Here is a tiny trained network, its code and every weight. The questions are about switching its units off for an input and a class, where a switched-off unit gives its printed mean instead of its output.

import numpy as np


def w(rows, s, z=0):
    codes = np.array(rows[::2]) - 128.0
    scale = np.full(codes.shape[1], s)
    scale[-1] = z or s
    return codes * scale


def f(y):
    return y / 2 * (1 + np.tanh(0.7978845608 * (y + 0.044715 * y**3)))


def log_softmax(a):
    a = a - a.max(-1, keepdims=True)
    return a - np.log(np.exp(a).sum(-1, keepdims=True))


def net(x, mask):
    res = np.array(x, float).reshape(1, 7) / 4 @ E
    y = f(res @ A[0][:, :-1].T + A[0][:, -1])
    res = res + np.where(mask, y, B[0][:, -1]) @ B[0][:, :-1]
    return log_softmax(res[-1] @ U[:, :-1].T + U[:, -1])


A, B = {}, {}
E = w([
[183,163,139,17],'x0',
[123,132,134,119],'x1',
[119,124,132,127],'x2',
[21,255,35,57],'x3',
[47,53,3,191],'x4',
[106,117,134,120],'x5',
[124,121,134,124],'x6',
],0.0057)
A[0] = w([
[72,216,105,136,239],'neuron 0',
[134,78,156,141,80],'neuron 1',
[101,86,116,207,189],'neuron 2',
[113,177,61,209,105],'neuron 3',
[91,254,112,62,180],'neuron 4',
[85,136,1,110,37],'neuron 5',
[192,106,189,121,252],'neuron 6',
[135,84,133,193,192],'neuron 7',
[141,35,91,168,219],'neuron 8',
[43,111,124,77,183],'neuron 9',
],0.0099,0.0033)
B[0] = w([
[63,65,2,116,229],'neuron 0',
[224,135,162,172,146],'neuron 1',
[132,19,173,230,213],'neuron 2',
[91,139,98,170,183],'neuron 3',
[69,70,75,72,253],'neuron 4',
[91,214,136,188,218],'neuron 5',
[130,247,195,131,228],'neuron 6',
[183,20,215,197,196],'neuron 7',
[204,39,148,157,225],'neuron 8',
[99,153,47,150,186],'neuron 9',
],0.0064,0.0066)
U = w([
[140,182,246,206,23],'0',
[181,254,180,111,248],'1',
[173,49,135,147,3],'2',
[187,86,155,117,202],'3',
[110,173,107,109,251],'4',
[117,195,113,49,119],'5',
[57,175,132,216,150],'6',
[104,201,82,122,73],'7',
],0.0083,0.0034)

Each question gives the input, the list of numbers given to net, and the class t.
The units are the neurons (one row each of A and B). Each row of codes is followed by its name. A weight is (code - 128) times the scale printed after its matrix; where a second scale follows, it is the last column's (A, B and U).
mask holds one flag per neuron, in row order. A switched-off neuron (its flag False) gives its mean, the last column of its row in B, instead of its output. The means were averaged over made-up inputs and are rounded, as every weight is.
A unit's drop is (log p(t) with every unit on - log p(t) with that unit switched off) / (log p(t) with every unit on - log p(t) with every unit switched off).
The circuit of an input: a set's keep is (log p(t) with only the set's units on - log p(t) with every unit switched off) / (log p(t) with every unit on - log p(t) with every unit switched off). Starting from all 10 units, units are removed one at a time, each time the one whose removal leaves the highest keep (on an exact tie, the one counted first), for as long as the keep stays at least 0.8.
circuit, biggest first: the units of the circuit, biggest drop first
unit that matters most: the unit with the biggest drop
k most important neurons: the k neurons with the biggest drops, biggest first
drop when u is switched off: that unit's drop, to one decimal
input [-3,7,5,-7,-1,4,6], class 0: 2 most important neurons -> [neuron 6; neuron 0]
input [5,-8,-6,-1,-2,8,-2], class 1: unit that matters most -> neuron 0
input [8,5,7,-4,-7,3,2], class 1: circuit, biggest first -> [neuron 6; neuron 2]
input [-7,-3,6,-1,6,1,1], class 2: circuit, biggest first -> [neuron 8; neuron 2]
input [6,5,-5,4,-6,5,2], class 5: circuit, biggest first -> [neuron 4; neuron 2; neuron 7]
input [-5,4,2,0,5,4,-2], class 2: 3 most important neurons -> [neuron 8; neuron 6; neuron 2]
input [1,3,-1,-2,-8,2,-3], class 1: 2 most important neurons -> [neuron 6; neuron 2]
input [7,5,2,-8,-3,-7,-5], class 1: drop when neuron 5 is switched off -> 0.0
input [3,6,4,-4,-2,-7,3], class 1: drop when neuron 6 is switched off -> 0.2
input [7,-4,-2,-3,-1,4,-5], class 1: drop when neuron 2 is switched off -> 0.1
